Here is a tiny trained network, its code and every weight. The questions are about switching its units off for an input and a class, where a switched-off unit gives its printed mean instead of its output.

import numpy as np


def w(rows, s, z=0):
    codes = np.array(rows[::2]) - 128.0
    scale = np.full(codes.shape[1], s)
    scale[-1] = z or s
    return codes * scale


def norm(h):
    return h / np.sqrt((h * h).mean(-1, keepdims=True) + 1e-5)


def f(y):
    return y / 2 * (1 + np.tanh(0.7978845608 * (y + 0.044715 * y**3)))


def log_softmax(a):
    a = a - a.max(-1, keepdims=True)
    return a - np.log(np.exp(a).sum(-1, keepdims=True))


def net(x, mask):
    res = np.array(x, float).reshape(1, 7) / 4 @ E
    u = 0
    for l in range(3):
        y = f(norm(res) @ A[l][:, :-1].T + A[l][:, -1])
        res = res + np.where(mask[u : u + 8], y, B[l][:, -1]) @ B[l][:, :-1]
        u += 8
    return log_softmax(norm(res)[-1] @ U[:, :-1].T + U[:, -1])


A, B = {}, {}
E = w([
[122,121,119],'x0',
[125,120,120],'x1',
[126,122,125],'x2',
[161,225,2],'x3',
[151,148,149],'x4',
[148,145,151],'x5',
[23,183,170],'x6',
],0.0062)
A[0] = w([
[185,80,135,148],'L0N0',
[89,79,105,99],'L0N1',
[128,15,66,94],'L0N2',
[125,120,101,116],'L0N3',
[82,170,177,255],'L0N4',
[60,57,86,143],'L0N5',
[251,109,122,39],'L0N6',
[152,212,161,75],'L0N7',
],0.011,0.0023)
B[0] = w([
[16,159,102,213],'L0N0',
[252,128,130,139],'L0N1',
[173,192,147,220],'L0N2',
[158,190,206,129],'L0N3',
[80,179,1,252],'L0N4',
[92,172,184,171],'L0N5',
[44,49,34,234],'L0N6',
[108,167,156,169],'L0N7',
],0.0051,0.0037)
A[1] = w([
[101,116,131,135],'L1N0',
[132,237,128,119],'L1N1',
[157,86,163,176],'L1N2',
[87,254,196,161],'L1N3',
[84,75,197,251],'L1N4',
[253,74,135,226],'L1N5',
[202,27,34,155],'L1N6',
[177,38,119,120],'L1N7',
],0.0096,0.0016)
B[1] = w([
[94,135,88,147],'L1N0',
[175,110,130,211],'L1N1',
[98,213,181,144],'L1N2',
[53,15,44,254],'L1N3',
[191,203,94,229],'L1N4',
[2,66,37,163],'L1N5',
[68,114,114,246],'L1N6',
[51,147,144,177],'L1N7',
],0.0071,0.0045)
A[2] = w([
[138,97,200,194],'L2N0',
[109,157,95,1],'L2N1',
[89,14,229,207],'L2N2',
[139,39,59,132],'L2N3',
[103,62,89,98],'L2N4',
[137,9,2,120],'L2N5',
[145,224,56,161],'L2N6',
[73,162,139,209],'L2N7',
],0.0092,0.0015)
B[2] = w([
[174,225,51,122],'L2N0',
[128,158,112,142],'L2N1',
[187,208,45,148],'L2N2',
[26,195,165,188],'L2N3',
[131,108,230,177],'L2N4',
[217,131,210,255],'L2N5',
[139,95,195,174],'L2N6',
[255,117,204,169],'L2N7',
],0.0069,0.0087)
U = w([
[127,97,182,217],'0',
[2,52,47,133],'1',
[151,101,171,118],'2',
[243,179,48,8],'3',
],0.0089,0.0017)

Each question gives the input, the list of numbers given to net, and the class t.
The units are the neurons (one row each of A and B). Each row of codes is followed by its name. A weight is (code - 128) times the scale printed after its matrix; where a second scale follows, it is the last column's (A, B and U).
mask holds one flag per neuron, layer by layer. A switched-off neuron (its flag False) gives its mean, the last column of its row in B, instead of its output. The means were averaged over made-up inputs and are rounded, as every weight is.
A unit's drop is (log p(t) with every unit on - log p(t) with that unit switched off) / (log p(t) with every unit on - log p(t) with every unit switched off).
The circuit of an input: a set's keep is (log p(t) with only the set's units on - log p(t) with every unit switched off) / (log p(t) with every unit on - log p(t) with every unit switched off). Starting from the 12 units with the biggest drops (on a tie, the unit counted first), units are removed one at a time, each time the one whose removal leaves the highest keep (on an exact tie, the one counted first), for as long as the keep stays at least 0.8.
units of the circuit, in order: the units of the circuit, biggest drop first
k most important neurons: the k neurons with the biggest drops, biggest first
top k neurons in layer l: the k neurons of layer l with the biggest drops, biggest first
drop of u: that unit's drop, to one decimal
input [-2,-2,5,-8,-1,2,-7], class 3: units of the circuit, in order => [L2N2]
input [-1,6,6,-5,2,0,-5], class 1: 2 most important neurons => [L1N5; L2N5]
input [0,1,6,0,-3,-5,-2], class 2: 2 most important neurons => [L2N5; L0N2]
input [6,6,7,6,-5,-6,5], class 0: top 3 neurons in layer 0 => [L0N0; L0N6; L0N4]
input [2,6,4,-6,-3,4,0], class 3: top 3 neurons in layer 2 => [L2N0; L2N4; L2N3]
input [-3,4,-6,-2,-4,-1,-5], class 1: top 2 neurons in layer 1 => [L1N6; L1N7]
input [6,3,6,4,-3,0,0], class 0: 2 most important neurons => [L1N4; L0N4]
input [-4,-1,1,-6,2,-3,-1], class 3: 3 most important neurons => [L2N0; L2N4; L2N3]
input [1,1,-2,-3,5,2,-6], class 1: 2 most important neurons => [L1N6; L1N7]
input [-4,-2,7,3,-2,-1,-4], class 0: 2 most important neurons => [L2N5; L1N3]
input [-2,-2,5,3,2,8,-5], class 1: 2 most important neurons => [L1N6; L0N6]
input [7,5,5,0,-4,-4,-3], class 0: 2 most important neurons => [L0N2; L0N5]
input [7,-1,-1,3,1,0,-3], class 0: 2 most important neurons => [L2N5; L1N3]
input [-4,-2,2,-4,-3,-1,-7], class 1: units of the circuit, in order => [L1N5]
input [5,-5,-8,4,-8,-1,-3], class 2: 2 most important neurons => [L2N5; L1N3]
input [-8,-2,0,5,-6,-4,-1], class 0: top 2 neurons in layer 2 => [L2N6; L2N2]
input [-3,-6,5,0,4,7,8], class 1: 2 most important neurons => [L1N3; L0N4]
input [7,8,6,6,1,-2,-1], class 0: top 3 neurons in layer 2 => [L2N6; L2N2; L2N5]
input [3,8,-3,-7,-4,6,5], class 3: top 2 neurons in layer 2 => [L2N2; L2N3]
input [-5,-4,0,-8,7,-1,0], class 3: most important neuron => [L2N0]
input [5,6,8,2,-7,-4,4], class 2: drop of L2N5 => 0.3
input [3,0,-3,2,3,3,-4], class 1: drop of L2N2 => 0.0
input [0,-5,-3,4,-6,1,2], class 2: drop of L2N5 => 0.2
